Below is a small trained network, with its code and all its weights. Each question gives an input and a target symbol and asks what happens when units are switched off, that is, made to give their printed mean instead of their output.

import numpy as np


def w(rows, s, z=0):
    codes = np.array(rows[::2]) - 128.0
    scale = np.full(codes.shape[1], s)
    scale[-1] = z or s
    return codes * scale


def norm(h):
    return h / np.sqrt((h * h).mean(-1, keepdims=True) + 1e-5)


def f(y):
    return y / 2 * (1 + np.tanh(0.7978845608 * (y + 0.044715 * y**3)))


def softmax(a):
    e = np.exp(a - a.max(-1, keepdims=True))
    return e / e.sum(-1, keepdims=True)


def log_softmax(a):
    a = a - a.max(-1, keepdims=True)
    return a - np.log(np.exp(a).sum(-1, keepdims=True))


def net(x, mask):
    ids = ['γζμξτφ'.index(c) for c in x.split()]
    T = len(ids)
    res = E[ids] + P[:T]
    q, k, v = (norm(res) @ M[0].T for M in (Q, K, V))
    z = softmax(np.where(np.tri(T) > 0, q @ k.T / 2**0.5, -1e9)) @ v
    res = res + np.where(mask[0], z, O[0][:, -1]) @ O[0][:, :-1]
    y = f(norm(res) @ A[0][:, :-1].T + A[0][:, -1])
    res = res + np.where(mask[1:9], y, B[0][:, -1]) @ B[0][:, :-1]
    return log_softmax(norm(res)[-1] @ U[:, :-1].T + U[:, -1])


Q, K, V, O, A, B = {}, {}, {}, {}, {}, {}
E = w([
[83,77,146],'γ',
[142,249,160],'ζ',
[96,102,117],'μ',
[67,117,81],'ξ',
[53,74,78],'τ',
[62,83,87],'φ',
],0.011)
P = w([
[254,174,129],'0',
[112,146,52],'1',
[104,85,96],'2',
[109,164,78],'3',
[136,220,33],'4',
[87,99,128],'5',
[85,101,147],'6',
[94,142,112],'7',
[58,115,130],'8',
[32,99,108],'9',
[44,101,113],'10',
[32,99,111],'11',
[28,102,103],'12',
[62,114,111],'13',
],0.0065)
Q[0] = w([
[152,156,136],'head 0',
[142,255,210],'head 0',
],0.064)
K[0] = w([
[149,127,166],'head 0',
[14,252,214],'head 0',
],0.033)
V[0] = w([
[97,157,184],'head 0',
[252,163,145],'head 0',
],0.026)
O[0] = w([
[141,202,237,55],'head 0',
[204,8,206,254],'head 0',
],0.016,0.0038)
A[0] = w([
[126,105,74,196],'neuron 0',
[176,89,199,43],'neuron 1',
[110,253,98,185],'neuron 2',
[64,77,149,192],'neuron 3',
[155,232,204,122],'neuron 4',
[28,147,65,82],'neuron 5',
[117,124,134,58],'neuron 6',
[14,52,235,2],'neuron 7',
],0.02,0.006)
B[0] = w([
[81,123,180,186],'neuron 0',
[115,243,80,211],'neuron 1',
[108,80,253,246],'neuron 2',
[139,116,177,170],'neuron 3',
[120,20,185,248],'neuron 4',
[193,177,78,206],'neuron 5',
[140,171,97,115],'neuron 6',
[169,211,82,155],'neuron 7',
],0.037,0.011)
U = w([
[244,213,134,2],'γ',
[62,213,189,120],'ζ',
[247,78,153,80],'μ',
[51,34,167,151],'ξ',
[114,154,81,124],'τ',
[96,103,55,203],'φ',
],0.011,0.0034)

Each question gives the input, a string of symbols that net reads in full, and the target symbol t.
The units are the heads (2 rows each of Q, K, V and O) and the neurons (one row each of A and B). Each row of codes is followed by its name. A weight is (code - 128) times the scale printed after its matrix; where a second scale follows, it is the last column's (O, A, B and U).
mask holds one flag per unit, heads first, then neurons. A switched-off unit (its flag False) gives its mean, the last column of its rows in O or B, instead of its output. The means were averaged over made-up inputs and are rounded, as every weight is.
A unit's drop is (log p(t) with every unit on - log p(t) with that unit switched off) / (log p(t) with every unit on - log p(t) with every unit switched off).
The circuit of an input: a set's keep is (log p(t) with only the set's units on - log p(t) with every unit switched off) / (log p(t) with every unit on - log p(t) with every unit switched off). Starting from all 9 units, units are removed one at a time, each time the one whose removal leaves the highest keep (on an exact tie, the one counted first), for as long as the keep stays at least 0.8.
circuit, biggest first: the units of the circuit, biggest drop first
top k neurons: the k neurons with the biggest drops, biggest first
drop of u: that unit's drop, to one decimal
input γ μ ζ ζ γ ζ ζ ζ τ μ φ φ, target γ: circuit, biggest first	(neuron 7)
input γ τ φ μ γ ζ γ μ, target γ: top 2 neurons	(neuron 4; neuron 1)
input φ τ ζ ζ τ, target φ: circuit, biggest first	(head 0; neuron 2)
input ξ ξ τ ζ, target γ: circuit, biggest first	(head 0; neuron 2)
input τ ξ φ ξ ζ ζ ζ φ ξ φ μ ζ ζ τ, target φ: circuit, biggest first	(head 0; neuron 5)
input μ ζ ζ γ ζ φ ζ γ, target μ: circuit, biggest first	(head 0; neuron 2; neuron 4)
input ζ φ γ γ μ ζ τ, target ζ: circuit, biggest first	(neuron 2; head 0; neuron 5)
input γ φ μ μ ζ ζ γ, target γ: top 4 neurons	(neuron 4; neuron 1; neuron 2; neuron 7)
input ζ μ ζ γ φ ξ, target ζ: top 2 neurons	(neuron 2; neuron 4)
input τ μ μ τ γ γ μ τ, target τ: top 3 neurons	(neuron 4; neuron 5; neuron 0)
input μ φ ζ ζ μ ζ ξ, target μ: top 2 neurons	(neuron 2; neuron 4)
input τ ζ ζ μ ζ ζ μ ζ ζ μ ζ ζ γ φ, target τ: top 3 neurons	(neuron 4; neuron 5; neuron 0)
input γ μ ζ ξ, target γ: top 3 neurons	(neuron 4; neuron 1; neuron 2)
input γ ξ φ ζ ζ ξ μ φ τ, target γ: circuit, biggest first	(neuron 7)
input μ φ μ ζ μ ζ γ ζ φ ζ ζ γ ζ μ, target μ: drop of head 0	1.6
input φ ζ ζ φ, target φ: drop of neuron 5	0.2
input ζ ζ μ μ γ ζ μ φ μ, target ζ: drop of head 0	0.6
